In the rows, 128 means zero.
Known rows:
(794): [136  79  84 109 107 175 171 190 160 180 119 107 113 103 132 170 165 115
 106 115 145 142 118  98 174  88 113 163 116 156 101  74 130 111 113 170
 141 160]
(1652): [130 111  92  98 110 154 183 195 145 139 161 105 128 112 125 179 146  80
 108 144 123 145 109 112 157  76 108 142 117 151 122 104 100 103 106 155
 109 161]
(1334): [109 120 133  61 115 139 182 210 152 105 136  60 125 146 108 153 162 153
 128 115 172 137 150 122 170 133 114 167 129 146 116  74  80 114 111 101
  81 124]
(1178): [100 133 126 166 107 179 155 183 155 191 148 102 146 197 101 159 124 156
 113 126 132 122  87 135 178 109  79 140 142 111  91 113 102 105 115  85
 104 151]
(90): [125 100 114 120  97 170 156 186 181 228 147  90 107 105  99 131 167 137
 127 122 141 126 109  99 179 111 125 152 126 150 116 101 133 119 111 129
 142 154]
(1283): [128 110  90 117 114 149 177 192 144 141 117  90 131 116 152 178 152 114
 103 127 134 147 120 126 164  83  96 148 116 155 106  78 103 107 109 162
 127 145]
(1059): [117 111 114 132  92 142 145 219 144 163 150 101 132 132 111 159 138 125
 119 136 139 131 100 127 169 118 106 152 109 158 105 111 112 117 108 130
 105 127]
(300): [133 111  97 114 113 149 180 193 140 139 112  94 132 110 143 178 151 112
 104 125 130 146 123 123 165  82  97 151 115 150 110  80 102 107 108 158
 120 146]
(1629): [121 102 122 123 100 168 160 188 162 200 115  92 110 139 119 133 175 126
 115 103 149 119 113  93 182 108 120 149 116 154 109  94 142 119 111 155
 141 159]
(936): [114 118 120 118 105 143 150 190 179 179 134  73 133 106 123 136 152 138
 126 135 142 138 126 120 165 121 107 140 124 150 123 103 107 120 100 102
 117 140]
(1701): [113 128 133 130 107 146 157 199 148 161 130  85 128 142 126 141 156 121
 116 123 133 126 117 118 168 116 109 139 116 153 121 114 117 118 101 141
 112 142]
(845): [108 109  98 131 114 177 171 182 174 150 131 110 146 169 133 181 131 134
 103 137 140 140  95 119 165  89  73 140 144 112  96  79  81 100 116  98
 111 171]
(1700): [102 126 120  68 115 160 176 178 218 148 188  84 127 169  68 165 130 179
 142 148 160 124  98 114 167 108  96 156 176  93 111  80  33 107 132   1
  84 127]
(402): [111  95 100 130 104 134 148 219 182 165 114  90 136 111 141 155 142 157
 125 137 156 145 127 126 164 122  98 155 111 161 101  91 104 127 106 119
 120 125]
(1573): [108 104 109 113  98 135 156 209 214 180 146  83 132  98 125 136 142 147
 139 153 157 141 130 103 152 129 106 148 121 153 124 100  93 130 103  95
 119 129]
(1079): [128 106  93 109 112 146 172 194 157 144 128  94 131 108 145 175 145 114
 109 135 132 145 120 118 163  83 102 147 117 149 112  88  98 113 108 148
 122 146]
(1643): [134 133  86 138  95 138 135 204 141 122 102  90 143 130 105 165 162 129
 104 136 154 147  90 110 147  74  88 141 142 164 128  67  93  87 110 151
 155 150]
(686): [128 125 117  76  90 152 155 204 192 116 136  80 130 121 116 133 149 118
 125 162 128 143 152 123 158 102  93 141  86 125 132 133  99 125  95  69
 121 133]
(253): [129 121 103 120 104 141 171 181 178 183 133  83 123  99 128 155 139 138
 121 140 124 129 116 110 162  77 105 144 136 136 119  94  84 123 114 117
 137 121]

Facts:
(1020) π:(295) (679) (1106) Φ:(1178)
(1029) π:(1183) (1526) (1285) Φ:(1593)
(1040) π:(1573) (1183) (424) Φ:(1183)
(1049) Φ:(845)
(105) π:(1700) Φ:(114)
(1059) π:(312) Φ:(1231)
(1067) Φ:(1231)
(1075) Φ:(1624)
(1076) π:(960) (869)
(1079) Φ:(423)
(11) π:(927) (1316) Φ:(676)
(1106) π:(1655) (647) Φ:(1711)
(1115) Φ:(1617)
(1134) π:(1040) Φ:(1546)
(1138) Φ:(1314)
(1172) Φ:(114)
(1177) Φ:(1030)
(1178) π:(1655)
(1183) π:(1655)
(1207) π:(1498) (562) (1655) (647) Φ:(423)
(1208) π:(1655) Φ:(630)
(1209) Φ:(676)
(1222) π:(1284) (312)
(1231) π:(295) (1183)
(1247) π:(676)
(1258) π:(1700) (788) (315)
(1265) Φ:(1617)
(1269) π:(1059) (1523) (1610)
(1283) π:(1774) Φ:(1178)
(1284) π:(562) Φ:(433)
(1285) Φ:(558)
(129) π:(696) (1504) Φ:(1183)
(13) π:(646) Φ:(114)
(1305) Φ:(1222)
(1309) π:(1573) Φ:(269)
(1316) π:(647) (788) Φ:(1030)
(133) π:(1040) (1700) Φ:(360)
(1334) π:(1573) (936) (647) Φ:(1700)
(1343) π:(1652) (1138) Φ:(1269)
(1412) π:(918) (1436) Φ:(1711)
(1436) π:(696) (424) Φ:(1549)
(1447) Φ:(433)
(1487) π:(869) Φ:(1700)
(1498) π:(133) (1040) Φ:(1549)
(1504) Φ:(269)
(1513) π:(1567) (686) Φ:(1247)
(1523) Φ:(269)
(1526) π:(647) Φ:(3)
(1536) π:(133) Φ:(1178)
(1549) π:(1567)
(1551) π:(297)
(1567) π:(1040) (647) Φ:(1183)
(1573) Φ:(1314)
(1579) π:(1492) Φ:(290)
(1584) Φ:(1247)
(161) Φ:(393)
(1610) π:(940) (1567) Φ:(360)
(1621) π:(696) (1285) (276) (212) Φ:(845)
(1623) π:(1231) (402) (1075) (270) Φ:(269)
(1624) π:(983) (419) (1106)
(1629) π:(551) (315) Φ:(1269)
(1634) Φ:(1711)
(1643) Φ:(1593)
(165) π:(1309) (1567) Φ:(1492)
(1652) π:(1305) Φ:(676)
(1655) π:(647) Φ:(1700)
(1663) Φ:(1222)
(1701) π:(647) Φ:(423)
(1708) π:(1567) Φ:(1496)
(1711) π:(190) (363)
(1717) π:(936) (679) (647) (918) (686) Φ:(114)
(1719) π:(165) Φ:(1617)
(1725) π:(424) (927) Φ:(269)
(1756) Φ:(360)
(1767) π:(538) Φ:(360)
(1774) π:(630) Φ:(423)
(190) Φ:(676)
(194) Φ:(1617)
(196) π:(1309) (270) Φ:(1178)
(202) π:(647) (297) Φ:(1711)
(212) π:(960) (1700) Φ:(1546)
(218) π:(1655) (978) Φ:(1183)
(234) π:(575) (1076) Φ:(1549)
(240) Φ:(1551)
(251) π:(960) (978) Φ:(1700)
(253) Φ:(630)
(266) π:(583) Φ:(1711)
(269) π:(253) (212)
(270) π:(1334)
(276) π:(1258) (647) Φ:(1551)
(277) Φ:(1546)
(290) π:(927) (575) (1717)
(295) Φ:(1593)
(296) π:(424) Φ:(290)
(297) π:(647) Φ:(1496)
(300) π:(423) Φ:(290)
(308) π:(936) (1316) Φ:(1030)
(312) π:(1655) (1231) Φ:(1076)
(314) Φ:(1269)
(315) π:(1183) (647) Φ:(1593)
(318) π:(1526) (647) Φ:(270)
(345) π:(1573) (936) Φ:(1624)
(363) π:(647) Φ:(1222)
(365) Φ:(630)
(374) π:(133) Φ:(1269)
(387) π:(562) Φ:(1258)
(393) π:(296) (1020) (1617) (1487) (788)
(397) π:(1040) Φ:(1030)
(402) Φ:(1549)
(419) Φ:(1617)
(424) π:(1655) (647) Φ:(1546)
(426) π:(1767) (538) (1106) Φ:(1222)
(433) π:(1655)
(452) π:(647) Φ:(1593)
(453) π:(918) (345) Φ:(1222)
(538) π:(918) (212) Φ:(1546)
(542) π:(1334) Φ:(1030)
(551) π:(647) (90) (927) (1487) Φ:(114)
(562) π:(1655) (647) Φ:(558)
(575) Φ:(1546)
(580) π:(960) (424) (647) (1504) Φ:(1222)
(583) π:(1183) (276) Φ:(1178)
(597) Φ:(1314)
(626) Φ:(1076)
(646) π:(1573) (295) (647) Φ:(360)
(647) Φ:(1551)
(676) π:(696)
(677) π:(218) Φ:(1222)
(679) π:(647) Φ:(270)
(686) Φ:(1617)
(696) Φ:(1700)
(712) Φ:(1624)
(741) π:(647) (1106) (1316) (1115) Φ:(114)
(775) π:(1106) Φ:(1076)
(788) π:(1573) (1183) Φ:(1492)
(793) π:(647) Φ:(1496)
(794) π:(1265) Φ:(1269)
(806) π:(983) Φ:(1593)
(869) π:(296) Φ:(630)
(895) Φ:(3)
(899) Φ:(270)
(90) π:(1700) (1106) Φ:(1269)
(900) Φ:(1700)
(918) π:(1700) (1655) Φ:(423)
(927) Φ:(1700)
(936) π:(647) (1106) Φ:(393)
(940) π:(1526) (647) (90) Φ:(1231)
(942) Φ:(1496)
(960) π:(647) Φ:(1593)
(968) π:(1183) Φ:(1700)
(978) π:(1655) Φ:(1549)
(980) Φ:(1258)
(983) π:(1700) (978) (918) Φ:(676)

Rows:
No name comes twice in this set of rows, the named rows included.
[102 126 128 143 116 169 170 163 184 163 123  97 140 195 134 151 143 138
 107 125 136 121  91 115 171  89  80 122 147 103 112  98  86 108 112  81
 119 171] | (1076)
[ 95 112 118 149 102 158 152 203 220 178 146 116 146 192 114 153 122 166
 123 145 151 124  84 110 165 121  80 140 138 111  98 107  76 122 116  62
 111 143] | (1183)
[128 108 106  41 121 141 185 204 142  80 141  78 118 137 118 185 159 124
 115 127 158 145 125 124 167  87 112 166 132 143 111  65  64 102 125 124
  86 128] | (900)
[118 106 131  30 124 124 159 198 192 116 159  69 114 135 106 149 170 137
 134 139 164 132 109 118 163 103 123 140 145 138 132  84  55 114 117  74
  78 135] | (927)
[ 97 140 140 160 118 174 168 171 159 153 100  90 147 214 138 148 146 146
  97 106 142 127 110 122 177 117  74 133 136 110 103  91 101 105 108 100
 110 172] | (393)
[127 147 112 151  88 123 119 199 171 172 118  81 136 135  83 131 163 148
 124 141 150 124  79 104 151  80  98 125 153 155 139  85  83 100 112 112
 160 133] | (960)
[124 145 113 140 103 155 170 175 149 209 139  68 128  92 111 148 139 147
 127 129 116 134 127 132 173  87 108 144 131 141 113 106 108 114 109 120
 128 121] | (983)
[120 138 123 131 108 149 157 181 143 183 127  69 131 118 120 145 153 137
 121 126 128 136 129 136 173 106 101 140 127 148 116 102 115 113 103 128
 118 140] | (775)
[110 117 124 100 104 173 140 187 209 114  92  94 148 200 136 137 141 147
 107 150 136 137 128 134 168  96  63 120 106  79 113 126  80 114 102  14
 122 154] | (1617)
[124 122 109 130 102 140 144 190 161 210 159  83 125  99 104 150 141 141
 131 142 123 132 101 136 172  93 110 138 130 143 110 114 104 118 112 101
 121 121] | (978)
[122 151 117 163  87 126 124 214 151 143 101  81 141 159  88 132 162 152
 119 132 156 128  89 105 153  98  96 132 137 161 132  87 102  97 110 135
 152 133] | (315)
[135  72  83  97 105 170 166 191 176 184 128 107 113  95 124 165 164 116
 111 124 143 139 109  99 173  85 115 159 119 156 104  75 126 114 115 157
 143 159] | (314)
[ 91 110 120 165 103 167 149 202 182 167 120 105 154 195 125 160 127 163
 114 130 156 131  98 129 172 130  72 149 131 119  86  90  98 113 115  70
 106 146] | (1231)

The same nodes again, as new rows of numbers:
Known rows:
(1247): [124 137  83 152 116 113 121 133 152 131 134 111  87 136 113 135 146 184
 118 142 130 128 167 150 119 114 122 135 100 126 129 130 145  92 124 112
 137 135 101 130 110]
(1546): [117 150  11 191  91 104  99 133 164 127 100 138 151 154 114 126 122 164
 142 133 138 142 138 136 107 115 117 179  71 125 117 127 156 119 114  82
 137 139  97 145 106]
(1134): [125 137 127 141 125 120 132 120 129 130 107 126 174 124 134 120 122  96
 140 112 128 147  95 114 118 126 131 150 117 132 125 122 122 146 132  98
 126 130 115 133 121]
(1115): [129 125 139 127 114 125 119 143 114 129 144 134 120 104 129 116 124  99
 118 115 129 146 136 113 125 125 121 135 151 116 150 136 129 131 120 146
 139 129 127 123 111]
(453): [128 117 181 137 123 147 158 128 144 126 141 137 156 115 111 139 132 137
 136 127 129 143 112 123 124 118 119 111 147 137 128 118 128 138 137 127
 102 122 141 133 142]
(1711): [125 134  80 153 115 112 118 138 149 130 136 111  87 140 112 136 141 178
 118 141 129 128 168 147 119 114 121 136 101 127 129 131 145  95 124 111
 140 136 100 129 111]
(276): [129 129 139 143 142 128 127 130 123 127 137 124 137 129 144 128 120 124
 125 131 128 134 111 126 134 140 128 116 141 128 116 129 126 142 123 126
 132 121 140 130 138]
(793): [130 125 130 142 143 126 123 135 121 127 142 130 137 133 147 128 115 134
 125 133 128 133 111 126 135 143 129 114 141 126 117 132 127 144 125 126
 132 120 138 131 134]
(1079): [128 123 133 117 126 132 126 127 119 126 120 138 134 132 132 127 122 115
 131 122 128 130 124 118 131 133 128 134 133 134 134 127 124 136 124 138
 128 128 135 127 133]
(630): [124 132  74 148 107 113 113 148 149 128 123 125  80 147 110 138 140 180
 120 141 131 127 175 144 120 121 118 141  98 138 134 133 146  95 119 124
 138 139 101 129 110]
(1208): [134 128 140 107 124 131 117 134 115 125 128 140 131 117 131 123 119 111
 139 126 126 116 104 130 123 125 137 122 140 115 131 125 129 132 134 123
 128 123 133 117 137]
(960): [130 148 132 129 144 136 139 124 121 118 129 110 121 110 181 118 123 143
 118 142 126 103  97 133 133 149 122 112  99 130  96 144 118 150 145 125
 123 121 149 133 134]
(1076): [125 139  82 153 121 117 127 124 153 129 137 105  88 135 117 135 147 197
 116 140 131 134 163 151 122 116 122 135 103 121 126 128 147  91 118 112
 136 130 106 131 113]
(1663): [127 113 177 133 117 145 148 139 141 125 124 152 146 125 119 142 130 148
 136 127 129 147 115 119 126 133 116 118 146 153 135 119 128 138 128 141
 103 125 142 135 135]
(374): [135 117 140  70 148 129 135  98 111 131 152 134  90 137 126 133 123 104
 127 128 123 136 105 115 129 133 134 134 127 157 118 122 110 121 138 124
 117 129 124 109 150]
(1209): [128 122 133 116 125 132 126 128 120 126 119 138 134 132 132 128 122 114
 131 122 128 130 125 118 131 133 128 134 134 133 134 126 124 137 124 138
 127 129 135 126 132]
(679): [129 124 126 144 144 126 123 136 122 127 146 130 138 134 147 128 114 135
 125 134 129 132 113 126 136 142 128 112 141 124 114 133 127 146 125 126
 133 120 139 131 134]
(1284): [130 125 139 115 133 132 131 115 120 129 133 127 142 121 134 124 127 123
 131 125 126 128 115 125 129 126 134 128 136 118 131 124 124 133 133 126
 125 124 134 128 128]
(218): [134 127 137 103 123 133 121 130 117 125 129 139 131 116 129 122 119 112
 139 124 127 116 104 129 123 121 139 123 139 110 132 124 129 131 135 122
 126 124 131 116 136]

Rows:
No name comes twice in this set of rows, the named rows included.
[129 128 147 123 133 131 130 116 121 129 130 122 143 122 134 126 128 108
 130 124 126 131 118 123 131 127 131 129 135 125 130 123 123 134 129 126
 128 125 134 128 135] | (266)
[130 125 141 114 132 133 131 113 120 130 134 126 145 120 133 124 128 118
 131 125 126 127 118 124 129 124 134 129 135 119 133 123 124 132 133 126
 125 125 135 128 129] | (1059)
[126 124 150 134 124 127 116 133 122 132 118 134 144 132 125 132 128  79
 132 129 124 122 134 120 129 132 125 130 132 142 133 126 121 138 134 138
 128 134 134 133 133] | (1573)
[130 137  79 140 105 111 103 155 144 127 132 127  77 134 109 134 134 172
 128 144 128 115 153 154 112 112 128 130 105 117 131 130 151  91 128 107
 141 134  97 118 116] | (1178)
[129 123 141 123 133 131 129 115 121 130 137 123 147 125 128 126 127 106
 130 126 125 127 123 122 130 124 132 128 135 121 129 125 123 135 134 126
 127 126 136 130 133] | (542)
[129 124 132 124 132 133 132 116 123 128 142 124 147 125 123 126 123 101
 130 127 127 124 126 122 131 119 131 125 136 113 125 127 125 138 134 126
 127 126 138 129 138] | (1020)
[129 123 130 133 141 128 130 127 121 128 141 127 140 131 140 126 119 132
 126 128 128 133 115 124 133 135 130 118 138 123 121 131 125 141 128 125
 129 122 136 130 131] | (940)
[130 147 141 103 129 143 148 110 122 120 118 107 127  99 158 115 133 110
 124 132 124  94 110 128 125 126 125 126  91 125 111 138 114 141 156 125
 116 129 143 129 133] | (806)
[125 135  72 150 112 116 124 139 153 128 142 112  90 138 100 135 139 171
 119 141 131 122 173 147 118 106 120 133  99 118 124 134 146  96 128 111
 137 137 102 127 116] | (1624)
[127 136 181 151 133 124 116 125 126 135 122 115 151 119 129 133 140  57
 130 133 121 123 123 127 128 129 127 122 135 140 125 119 121 136 135 126
 131 131 136 134 143] | (788)
[130 138  81 142 105 112 104 155 146 127 131 128  76 131 108 134 136 175
 127 145 129 113 154 157 111 113 127 128 104 118 130 132 151  90 129 109
 139 134  97 118 114] | (433)
[128 122 141 120 133 131 131 114 120 132 136 123 148 123 129 125 127 107
 131 126 125 126 123 122 129 122 133 129 134 121 133 124 122 134 136 124
 127 127 132 130 129] | (196)
[124 124  77 137 116 108 121 136 146 135 142 112  92 139 109 133 143 189
 119 140 126 129 170 144 114 110 127 140  96 126 140 133 140  92 137 104
 137 140  86 132  91] | (1549)

